q411-q15: [-20  -2  27  -8  35 -15   0  18  -1  -3   2   9  67   5  10  12   2  18
  30  19  12  11  -4  -1   3]
q329-q217: [-11   7 -21  10  13 -21  18  -1   2   3  -6   4  35 -42 -29   2 -14   1
  28   6 -27  55 -13 -33  10]
q370-q821: [-19 -18  59  28 -27 -37 -25  26   9 -28  -2   9   9 -40 -29  -3 -14  32
  23  36 -11 -53  54   6  24]
q546-q406: [  8 -17  25   0  60 -30 -58  15 -49 -26  11 -29  86  38  38  -6   9 -17
  -5  18  -4   0 -35   7  22]
q947-q863: [  0 -18  31 -14  22  -5 -25  21  -5  -1  -5   4  23  32  29  12  37   9
  -6  21  15 -41  29  13  13]
q50-q525: [  4 -14 -10  -5 -36  10   3  21  13  11 -12  14 -57   9  17  17  16   1
 -47   4  -3 -36  14  -3   7]
q546-q406: [-13   2  -8 -29   2  26  24  11   5  29  -7  33 -20   7  23  30  40  -1
 -23   2  17  14   8 -26   1]
q50-q525: [  5  -5 -17  15 -30   4  -2 -18 -18  -3  12  12 -48 -25 -23  -9   8 -13
 -19 -14 -19   4  16  -8   7]
q329-q217: [ 10 -11  21   5  -4  -5  -9  20 -17   2  12 -11   9  38  34   5   4  -6
 -19  11   6 -22 -18  17   6]
q329-q217: [ -9  -8  -7  11   6   4  15  -8  -7  -6  29  40   8  20  -7   1   0  17
  21 -26  11  10   0  40 -22]
q546-q406: [-15  -3   0  39 -32 -27  11   9  18 -23   7  15  -1 -41 -43  -9 -54  25
  28  -2 -22   3  -2  12  -5]
q370-q821: [-15   4 -15 -33   5  14 -15 -55  20 -23 -12 -16 -11 -30 -50 -30 -12  27
   7 -27   8 -33  46  13 -23]
q546-q406: [-10   0   4 -12  -4   4 -26 -41  -7 -21  -1  -8 -17 -39 -42 -25   4   7
   0 -11  -4 -22  46  -5   1]
q50-q525: [-41 -21  38 -34  59 -13 -29 -16 -49 -29  36  13 106  23   7  -4  14  32
  13  -1  24  -4   0  22  -5]
q947-q863: [ 28   9  -6   9 -20  16  28  21  14  33  -5 -11 -35  38  37  14   6 -22
 -13   4   8   3 -26   5  -4]
q50-q525: [ 17  19  17 -28  47  25 -19 -11  -4   4  -4 -30  27  51  42  -6  12 -19
   9  -5  40  -4 -22  16 -16]
q546-q406: [ 21   5  -4 -22   0  26  44  -4  20  44  -1 -20  -2  62  31   9  22   4
   6  -4  27 -13  -1  30 -23]
q546-q406: [-17  -9   2   7 -25 -13  23  16   1   2  10   9   9  -8  -5   9 -22  18
  -7   6 -10   4 -16  -2   0]
q370-q821: [-15  -2  40  16  20 -17 -24  29  -7 -21   7  25  35  -5  11   9  -6   7
  22  19  10   0  -2   2  11]
q411-q15: [ 15  -8   7  36 -11 -18  34  13   8  18  17   7  17  23  -6   3  -1  13
  44   5  -8   4   8  38  -5]
q329-q217: [  5   1   8  -8   3   6  -4   7   3   5  -5  -8  -2  17  18   4   6  -4
  -9   6   9 -13  -3   2   0]
q411-q15: [-20  -1   6  -3   3 -14  25  12 -12  17   3  12  34 -28  -6  17  13   4
   9  22 -14  39  -2 -40  19]
q546-q406: [-17  -2  22   6 -19   8 -27  23  10 -27  -2  38 -42 -13   8   9 -13   8
 -22  -1  16 -32   7   4  -1]
q411-q15: [ -3   8  -7 -16  -3   9  -6   2 -12   5  -9 -12 -12 -14  14   5   2 -22
 -35   6  -4  17 -24 -41  12]
q411-q15: [  7  -8  -7  21 -29  -4  13 -22  10  -5  13   1 -24  -3 -36 -19 -13  19
  20 -18  -9 -24  31  40 -16]
q411-q15: [-23  10   2 -25  -3  12  12 -11  19  -2  -9   2   0 -22 -14   1 -15  18
   1  -4  14  -2   6 -13 -13]
q329-q217: [  3  14 -15 -16   9   5   0  -2  22   8 -31 -18  -7 -21  -4   1   1  -8
  -2   8  -4   9   3 -32   6]
q947-q863: [-10   7  17 -24 -11  34  20   2  32  10   0  20 -28  34  19  11   0  24
   0 -13  47 -38  13  35 -32]
q370-q821: [ -1  -9 -21 -15  12   3  11 -28  -9   9   8  -1  15   6 -17  -7  22   9
   6 -14  -6   6  20   9  -7]
q50-q525: [ -7  -2  -2 -23  21   2  12 -10   7   6  -1 -11  37  20   2  -1   2  19
  12  -3  12  -5   2  14 -13]
q546-q406: [ 23   8   5   8 -22  11 -15 -17   8  -9  -3 -32 -41   8  -3 -22 -19 -12
  -7 -10   5 -32   3  20 -10]
q370-q821: [-23 -11  23  -5  59 -16 -26 -23 -28 -26  24  26  78  -3 -23 -10  22  23
  51  -6   9  11  33  23  -2]
q370-q821: [  5   0  -4  10 -13   0   9  32  -9  12   1   7 -13  13  33  19  -1 -19
 -29  10  -5  18 -40 -18  11]
q50-q525: [-15   0 -17 -10 -15  12   5  -4   0  -5   2  18 -25 -14  -4   5  -8   3
 -26 -14   0   6 -10 -11  -7]
q370-q821: [  3  -9 -13  -3 -13  -3   6  -4  15  13 -19   6 -27 -24 -23   4  30   6
  -2   9 -17 -15  51 -16  15]
q370-q821: [ 34  16  -4  32 -34   2  -1  22   0  16 -14 -22 -59 -12  18   3  -5 -49
 -22  16 -19  17 -26 -35  23]
q50-q525: [ 19   7 -29  -1 -12  17  17  -3  -1  19   0  -8 -33  21  18   4   4 -22
 -24 -13  -2  15 -27  -3  -7]
q329-q217: [ -3   2  -6  22  -1   0 -25   7   2 -21  -3  43 -37 -32 -15   3   6 -10
   2  -7  -8   8  19 -10   9]
q329-q217: [-22 -12  37 -39  59 -23 -37  -3  -5 -12 -21 -18  85 -14  -7  -1  36  25
  24  35   5 -24  52 -19  23]
q370-q821: [-10  11   6 -13  28  12  -3   4   1 -11   8   8  29  28  26   4 -22   4
   7 -13  29  13 -43  17 -23]
q947-q863: [ 12  17 -23  -5 -15  30  10  -4  11   8  -4  -2 -49  16  19   1 -14 -20
 -25 -21  14   9 -34   0 -18]
q370-q821: [-31 -14  34  10  15 -29 -59   6 -28 -45   1  33  19 -66 -32  -3  13   6
   3  20 -18  -7  45 -33  36]
q411-q15: [-16   8  13  -9   6   3  14  12  20   7 -10  16  12 -13  -1  13   1  15
  18  11  12   6  10 -11  -2]
q50-q525: [  0   8  -1 -26  -6  37 -18  33   5   1 -13  16 -53  36  67  26   3 -24
 -71  -4  34 -17 -46 -15  -5]
q947-q863: [-23 -11  16 -15   3 -13   1 -15 -13  -5   8  -4  36 -21 -24  -6   6  24
   9   9  -5  -8  28  -5   6]
q329-q217: [ -6   6   1  -2  -3  12 -14 -12  11 -11  -9  21 -35 -28 -20  -4   9   1
   3  -8   6  -9  34  -7   0]
q411-q15: [  0  -2   2   0   2  13 -46  -6  20 -28 -20  32 -58 -22 -17  -5  21   3
  -6 -10   9 -44  61   8   2]
q50-q525: [-10 -13  29 -22  29  -3 -22 -10 -18 -10  11  -4  43  23   7  -5  24  16
   7   5  18 -30  26  21   0]
q947-q863: [  6 -15   1  20 -26 -15 -70 -33 -30 -53   5 -19 -46 -47 -44 -40 -15 -13
 -32 -12 -31 -43  34   0  18]
q411-q15: [ 25  -5 -13  33 -30 -12  50   0  -7  29  26 -23   9  34   1  -5 -18  -2
  19  -5 -17  18 -30  33 -11]
q329-q217: [  2   2  -3  19 -31   1 -23  -8  -3 -19  -3  10 -57 -42 -26 -12  -7 -13
 -17  -6 -16 -11  21 -15  11]
q546-q406: [  7   6   6  -7 -20  22 -17   6  -1  -3  -6   0 -54   5  22   3   4 -19
 -40  -3  13 -22  -5  -9   2]
q411-q15: [  3   7  10  11 -47   9 -29 -16  15 -23 -15  -8 -81 -51 -34 -20 -15  -6
 -20  -3  -7 -43  43 -12   7]
q50-q525: [-19 -18  27 -24   1  -1 -20   2   9 -12  -7   9   4   1  -4   3  19  31
  -9  10  15 -57  51  13   3]
q947-q863: [ 18  -3   5  23 -18 -10  30  20   4  25   5  -9   2  20  13   9   1  -4
  12  14  -9   6 -10   9   5]
q546-q406: [  9   7  13  11 -16  15 -21  18  16 -14  -7  12 -49  11  20   3 -13  -9
 -16  -4  18 -29  -6  15  -6]
q947-q863: [-30 -19  16 -14  37 -32 -35 -14 -27 -28   2   2  68 -41 -34  -9  16  21
  15  15 -19   1  36 -21  23]
q947-q863: [-29  12  -6 -67  28  34 -23 -35  -3  -8 -18  -2  -4 -23  -2  -2  22   2
 -34 -12  26  -5  17 -39  -6]
q329-q217: [-13 -11 -23  18  10 -27  12 -13 -17 -11  20  13  44 -21 -35  -8 -17  15
  25 -12 -28  37 -11   6  -2]
q947-q863: [ -4  -7  -1  11  31 -33   2  14 -13   5  -3  -1  63 -16  -8   7  13  -1
  29  23 -26  38  -2 -24  24]
[ -5 -27  11   9   8 -31 -52 -10 -42 -36  13 -13  27 -18 -18 -19   5   0
 -17   7 -28 -22  17  -1  25] : q947-q863
[ -6  -1   4   8 -11  -3  10   1  12   3  -3  18 -13 -21 -19   4   6  11
  15   4  -4  -2  29  -3   3] : q411-q15
[  6  28   7  16  15 -11  10  -2  39  -2 -24 -22  22 -31 -27 -12 -35   4
  62  10  -1  22   1  -7  -6] : q50-q525
[  5  -9  10   6   0  -4 -15 -19 -21  -6  13  -3   0  -4 -15 -13  19  -3
   7  -2  -6 -11  30   9   7] : q50-q525
[-13 -16   2  -2  15 -31 -14   0 -42 -10  14 -19  61 -14  -4  -4  -2  -2
 -12  15 -28  23 -24 -24  23] : q546-q406
[ -3   1 -31 -25   7  25 -10 -20   8  -5 -10  15 -34   0  -3  -1  14  -1
 -26 -25   9  -7  11  -1 -13] : q411-q15
[ -1  19 -13  -6   1  17  71  19  28  45   2  13  17  33  27  27  -9   7
  25  -2  21  46 -43   4 -25] : q947-q863
[ -3  12  -7 -12  11  12 -17 -16  10 -13 -13  -2 -15 -17 -10  -9  -5  -4
   0 -10   8  -1   8  -9  -6] : q370-q821
[ 13  14 -67  16   8   7  19   7  26   5 -17  23 -28  -6  -2   9 -19 -17
   0 -26 -17  53 -42 -11 -13] : q329-q217
[-14   6  20  -7  27 -10  -6  11   4   2 -14   8  36 -26  -5  10  17   4
  26  24   1  17  19 -30  17] : q329-q217
[  5 -10  -4  29 -19 -27  46  13 -16  23  26 -11  40  14  -1   4 -17   5
  19   9 -25  34 -35   9   3] : q947-q863
[-23 -15  16 -16  38 -12 -21   6 -11 -19   7  19  55   9   4   6  11  23
  10   4  10  -9  10  12   1] : q947-q863
[  1  13   3  22 -42  20   7  -7   5  -3   9  29 -73 -27 -16  -2  -8 -11
  -5 -15   5   1  13  -2  -6] : q329-q217
[ 23  -8  23  46 -56 -26   4  17 -14   7   9 -31 -28 -16  -8  -9 -14 -18
  -7  26 -33 -15   3  -6  28] : q370-q821
[ 11   3   1   8 -29  -9  30  -6  -2  29  -4 -30  -7 -23 -17  -3   8  -9
   5  19 -24  13  13 -27  18] : q947-q863
[  0   0 -25  -9 -19  15 -15 -20  -4  -6  -9   9 -57 -31 -18  -5  14 -14
 -36 -14 -12  -5  22 -24   7] : q411-q15
[ -5 -15 -15  37 -10 -40  28   3 -19   4  21   7  42 -26 -35  -3 -14  10
  31   6 -44  43  -8  -3  13] : q50-q525
[-15  -6  22 -10  30   6 -35  10  19 -30  -5  37   7  15   7   5   6  25
  15  -7  32 -40  31  35 -14] : q947-q863
[ 37  19 -17  14 -43  23   7  14   8  24 -17 -25 -85   8  31   5  -4 -49
 -46   2  -6   3 -33 -26   9] : q411-q15
[-11   1  25  -7  -2  14 -63 -13  -2 -45  -6  19 -47 -27 -12 -15   2  -1
 -20 -10  18 -50  41   4   2] : q546-q406
[-11  -7  10   8  -8 -15  19 -16   3  -6  18  -6  32  -3 -31 -14 -24  32
  34  -5  -2  -9  13  32 -15] : q411-q15
[  0 -11  38 -17  40  -2 -36 -43 -36 -16  23 -18  49  16 -15 -27  37   9
  30  -3  17 -30  53  32   0] : q50-q525
[ -3  -8   7  13 -29 -10  -2  35  -1   3  -8  11 -26 -16  13  18   1  -8
 -31  22 -16  -5  -6 -27  24] : q370-q821
[  3   4   5   8  12  -2 -43 -16  -5 -30  -6   0 -14 -26 -20 -18  -3 -10
   6  -6  -4 -10  21  -2   6] : q546-q406
[ 13   9   8 -27  24  32 -47 -17 -10  -8 -13  -3 -37  12  22  -5  41 -28
 -27  -7  26 -26  26  -9   5] : q546-q406
[ -6  -3   0  -4  -1  -4 -21  -4 -18  -9  -3   1  -9 -26  -7  -2  11 -12
 -21   6 -13   4   8 -29  18] : q411-q15
[ -7  -5 -10  22 -32 -11   4  -7   1  -8   2  17 -32 -47 -40  -6  -8   5
   1  -3 -26   4  25 -13  10] : q50-q525
[ -5 -24 -17  22  -8 -35  36 -11 -47  19  37   0  54 -10 -27  -1  13   5
  14   4 -45  48  -7  -7  17] : q411-q15
[ 26  10  10 -25  13  40 -29  18  -6  13 -13  -5 -47  56  73  16  40 -41
 -52   1  37 -25 -18  -5   3] : q546-q406
[ 15  -7   7  36 -33 -14  -5   3  -3  -2   4   5 -37 -23 -23  -7   6  -8
   7   8 -23 -13  33   2  17] : q411-q15

q402-q476: [  4   4  48   3 -32  25  21 -53  20  11  33  -7  22  32 -21   6   3 -29
  19 -25  -9  -6 -26 -30 -29]
q402-q476: [ 40 -21 -52 -65   6  12  30  19 -11  28 -27   8   4  -5 -22  -6   1  11
   4 -58 -40 -26  27 -35   8]
q907-q976: [ 22 -20   2 -23  29  -5  -2  12  -1   5  15  -1   0 -30 -18 -11 -14  19
  -6  20  -1   0   0   7 -16]
q907-q976: [-35  29 -15  14 -37   9   1  15 -35  14 -34 -30  -8  11   8 -13  18  -6
 -24 -38   3  -3   5  -8  10]
q769-q77: [  2  27  14 -17 -26  12  25   3  -2  32   3 -25  26  -4 -32 -12  -2 -19
 -11 -24  -1 -20 -12 -24  -6]
q843-q146: [ -6 -15 -18 -38  15  -8  -4  15 -17  17 -11 -10  -8 -27 -12  -5  -8  23
  -9 -11 -18   2 -10   8  -9]
q769-q77: [-29  -4  10 -28 -34   2   5 -16 -14   6   3 -11 -12   4   8  12  -8  -9
   8 -29 -49   0 -43   6 -42]
q402-q476: [-15  10  31  71 -23  17 -14 -29   5 -30  35  -6   0  45  -9  -2  27 -15
   1  16  38  22   2  19 -15]
q907-q976: [-21  -9 -17 -27   7 -18 -12   5   6   7  16  -1   3  -4 -18  13  -2  15
  13  -2 -16   8 -34  32 -15]
q769-q77: [-17  24   2  -1 -54  14  30 -17   2  13  -2 -15   6  41 -27   8  16 -34
   5 -44  -4  -5 -19 -27 -11]
q236-q328: [-51 -28  42  -2 -28  15 -10 -77 -12  16  11 -28 -31  39   3   7  15   9
  16 -52 -13  31 -57 -30 -55]
q402-q476: [-34   7   2   8  -3 -13 -19  -2  -7   1 -16  -5 -14  -2  34   6  -2   6
   0   1  -1   8 -16   7   7]
q402-q476: [ -5 -15  16  -8  39 -40  -2  -8  47 -29  19  32  -6 -25 -17  40 -29  -4
  18  80  18  31 -36  33   4]
q907-q976: [  7  -4   4 -20   8 -12   1  -4  26 -11  16  25  17 -10   8  24 -20 -10
  23  20 -31  -8 -18  25  -1]
q769-q77: [-14   2 -50 -31  20 -32 -16  44  -7  22 -27  -3 -14 -17  17  -3  -1  31
   0  -8   2  -6  -4   2  22]
q402-q476: [-11  10  46  26 -23   6  13 -32  17 -16  23  -3   0  15 -17  12  -3 -30
   2  23  16  15 -25  -3 -22]
q843-q146: [-17  -3   6  -6 -13   3   9 -26  -5   2 -41   5 -21   8  35  15  -4 -12
   4 -25 -16   4  -3 -35  13]
q769-q77: [ 29  -2  18 -25  -1  14  14   7 -15   9  -8  -1   7 -34  23 -14 -25  -6
 -11  -5 -38 -27  12 -17 -12]
q769-q77: [ 51 -22  73  47  18  48   4 -49   4 -34  35  13  25 -12  -4 -14  -9 -17
 -11  36   5   2  43   3 -14]
q402-q476: [  7 -13 -10 -33 -13   1  23  -6  -4   2 -24   8 -22   2   8  11  -9  -9
   6 -24 -31  -4  -5 -29 -10]
q236-q328: [ 11 -16  25 -26   9  12   5 -35  21   7  26  12  33  -7 -17  15 -14  -6
  21  -6 -36  -7 -19  11 -12]
q402-q476: [ -6  17  -1  -9  -7   8   7   1  -2  25  -7 -14  26  -4 -18  -6   4  -4
  -7 -23   0 -12   0  -8  16]
q843-q146: [ 66  13 -60  33  43   1  -7  61   9 -30 -34  49  25 -12  41 -10   6   3
  -7  32  20 -32 106  13  93]
q236-q328: [ 13  21 -46   4  -3 -18   2  48   2  -7 -26  16  -8   5  31  -1   3  -4
   1   5   6 -19  28  -4  34]
q843-q146: [ -1 -34 -32 -27  14  -9 -16  -5   0   0   3  14 -19  14  14   9   6  28
  25 -23 -26   6  -9   6 -13]
q402-q476: [-34  18  46  51   0 -11 -25 -15  15 -11  50 -21   9   6 -28  -2   7  -1
  -5  53  54  29 -36  38 -21]
q236-q328: [-17  13  17   5 -21   0  11   5 -15  -9 -13 -13 -16 -15   0   1 -11 -17
 -20  13  -2   8 -12   3 -14]
q843-q146: [-34 -24  16  15  15   3 -37 -28 -28   8 -14 -19 -30  -1  39 -13   8  36
  -6 -16   6  22  -7  -7 -11]
q236-q328: [ 12  19 -47  23  -4 -15   4  28  20 -21 -23  31  -6  31  26  15  14 -14
  15   6  19  -9  33  -6  48]
q907-q976: [ 14 -12 -57   0   0  13  -9  36 -38   4 -13 -12 -18  16  -9 -29  30  30
 -15 -40   4  -4  42   0   0]
q236-q328: [ 26   4  23  45  19   9 -12  -6  19 -18  35   9  23   7  -8 -11   7  -2
   1  39  38   1  25  13  10]
q907-q976: [-40  39  50  20 -30   5  13 -25  -7  14 -39 -22   4 -13  25   5 -13 -34
 -22  -2  10   1 -17 -31  22]
q907-q976: [ 32 -44 -25 -37  44   7  -6 -10   0   8 -16  24   3 -15  12   2  -5  30
  14 -23 -31  -7  29 -10  18]
q402-q476: [ 14  -2  -3 -21 -20  14  24  -8  -9   5 -26   5  -7   4  18   3  -6 -16
   2 -34 -33 -16  11 -34   0]
q769-q77: [ 10 -19 -26  -2  25 -22  -2  16  11 -29 -15  28 -29  -6  11  17  -7   7
   6  34   9  17  11  10  14]
q843-q146: [  67   -8 -107  -17   47  -25  -13   81   21  -18  -15   61   13    3
   38    1    7   26   27   10  -10  -39   75   22   68]
q769-q77: [ 20  -9  24 -20 -14  21  27 -24  -2   6  -4   0   3  -3  -6   0 -11 -18
  -1 -20 -26 -10   1 -32 -18]
q843-q146: [ 25 -12 -31 -16   9   1   7  16   8  -8  13  16   9   6 -24   4   5   5
  10  -3 -11  -6  15  16   0]
q843-q146: [  7  29  -3 -35  -5 -19  27  30  14  11 -26  10  17 -38   8  14 -33 -27
  -5  18 -21 -25  -9  -7  25]
q843-q146: [  0 -26  16  50  27  19 -47 -22 -21  -5  20 -14 -12  15  25 -32  26  41
  -6  -2  33  16  27   4  -9]
q236-q328: [ -6 -20 -14   1   2   1  -9 -10 -12  -5 -13   2 -27  16  17   0  11  16
   5 -19  -3  11   5 -11  -5]
q843-q146: [  0   4  -5  48  18   0 -35  11 -11  -5  -6  -3  -8  10  45 -23  18  24
  -7  10  37   0  35  -2  26]
q236-q328: [ 15  -2 -16 -38  26   7   4   0  10  52   6 -13  46 -10 -47 -14   8  22
   3 -37   7 -18   4 -19  24]
q907-q976: [ 15 -22 -24 -31  46 -10  -7   5  13  11  -7  17  17 -25 -16   7  -7  24
   7   4  -5   0  11  11  28]
q236-q328: [-19   7  10  32  12  -5  -8  16 -15  -9   9 -28 -11 -17 -52 -16  10  11
 -37  41  60  34   0  25  -6]
q769-q77: [ 22   5   5 -15  -5  -4   4   6   6   4 -15  18  -3  -8  67   0 -21  -9
  15  -6 -34 -32   7 -29   6]
q236-q328: [-18  24 -74   1 -21 -34   7  48   6 -16 -49  23 -33  31  31  23  14 -11
  11  -8   8  -2  11  -5  42]
q843-q146: [ 29 -10 -37  15   6   8  -5  22   6 -15  45   6  13  31 -53 -11  29  13
   7   2  21   3  23  33 -13]
q769-q77: [  5  11  37  43  14   8 -19 -14  15  -8  36  -2  29  -1  -2 -10   3  -1
  -1  35  31   1   6  21   6]
q907-q976: [-12 -19 -38  -6   2   1 -16   1 -19   2 -17   1 -21  21  16  -2  20  24
   6 -37 -11   7  11  -1   2]
q236-q328: [  2  -8  12  -3  13   0  10 -22  30 -21  23  22  27  -5 -46  30  -8 -16
  11  30  -4  16 -12  39   5]
q907-q976: [ -6  -9  15  -9  26 -27  -8  -2  30  -4  40   4   4 -14 -34  13 -13  10
  13  48  22  20 -40  27 -19]
q769-q77: [ -4  26  -7  54 -26  -6 -11  12  12 -41   5  23  -7  36  48  12  10 -25
  13  24   8  -5  16  22  15]
q402-q476: [ 23   3   3  11  15  -1   1  26  -2 -11  17  -3   4 -22 -22 -15  -6   3
 -18  37  21   0  16  17  -6]
q907-q976: [-73   6  20  32 -40 -17 -21 -26 -10  -2  18 -35 -49  46   0   5  23   5
   5  -7  32  42 -65   1 -51]
[ 18 -13 -13  13  18   2 -27  11  -9 -12  -3  16  -7  -2  58 -11   0  20
   7   2 -15 -14  31   8  10] : q402-q476
[ 25 -17 -72  -3  58 -23 -22  60   1 -10  -1  17   1 -18 -31  -9  14  44
  -8  31  36   9  43  42  38] : q236-q328
[  7 -30   0 -26 -15  46  17 -30 -43  17 -20 -22  -6   4 -26 -17  13   8
 -18 -71 -38   1  19 -26 -25] : q769-q77
[ 50 -33 -57 -26  41   5  -6  28  -6  -2 -17  29   1  -9  15  -9   5  31
   8 -18 -22 -19  56  -1  28] : q843-q146
[-15  -1  21 -26 -32  16  10 -28   2  25  48 -25  24  21 -53   0   7  -7
  13 -38 -26  -3 -50   8 -55] : q907-q976
[-12 -17   5  -3  -1   8 -11  -3 -24 -14   7  -7 -10 -14  -1  -2  -4  10
 -10   1 -26  12  -6  34 -28] : q769-q77
[-25 -13  15 -27   5 -21 -10 -14  13   2  22   1  -6 -12  -1  19 -18   7
  17  15 -23  12 -53  24 -32] : q907-q976
[-11 -19  -4 -44  -6  10  11 -19 -20  26 -26 -11 -10  -7   0   1  -4   9
   0 -50 -38  -2 -13 -27 -12] : q236-q328
[ 31  32 -17   5  -1  14  21  32  -2   0 -33  13  37 -21   6  -6  -6 -25
 -19   1  -6 -33  53  -2  56] : q907-q976
[ 11  -7  -3 -52   5 -15   9  22  -9  13 -17   3 -12 -42  31   0 -34   4
  -1   0 -47 -21 -15 -10 -15] : q769-q77
[ 42 -34  -2 -25  40  17   3 -14  10  -6   9  26  29 -24 -19   5 -11  11
   8   3 -29  -7  28  16  11] : q236-q328
[  4  35  21 -11  -6  11  22   0  10  30  -8 -12  53 -25 -28  -3 -11 -25
 -14  -6   1 -24   2 -11  32] : q402-q476
[ 27 -30 -32 -19 -16  29   0  -2 -25   0  11   4  -8  31   7 -14  20  15
  13 -60 -48 -17  23  -6 -32] : q907-q976
[-49  12   7 -32 -46 -16  24 -18   4  15  -9 -17 -22  17 -19  26  -5 -23
  10 -26 -18  13 -67 -17 -32] : q843-q146
[  9  -7   9 -41  12   4  11   0  -8  36  -5 -17  12 -30 -19 -13 -14  12
  -9 -19 -13 -12  -9 -23  -7] : q769-q77
[ 28  -7  12 -11  33 -13  16  -9  47 -18  14  37  27 -20 -26  30 -23 -17
  17  51   5   4   0  15  24] : q402-q476
[ 17 -28 -23  27  45  -7 -23   4   5 -29  -9  26 -18   2  15   2  10  26
   2  29  30  21  41  13  30] : q769-q77
[ 10  36  31  17 -17  -1  21  18  12 -21   8   6  23 -26  -5   7 -24 -42
 -15  50   0 -12   0  23   5] : q236-q328
[-21 -12 -46  40  21 -22 -31  16   4 -40  -6  21 -30  27   5  16  26  21
   6  29  38  36  17  43  25] : q769-q77
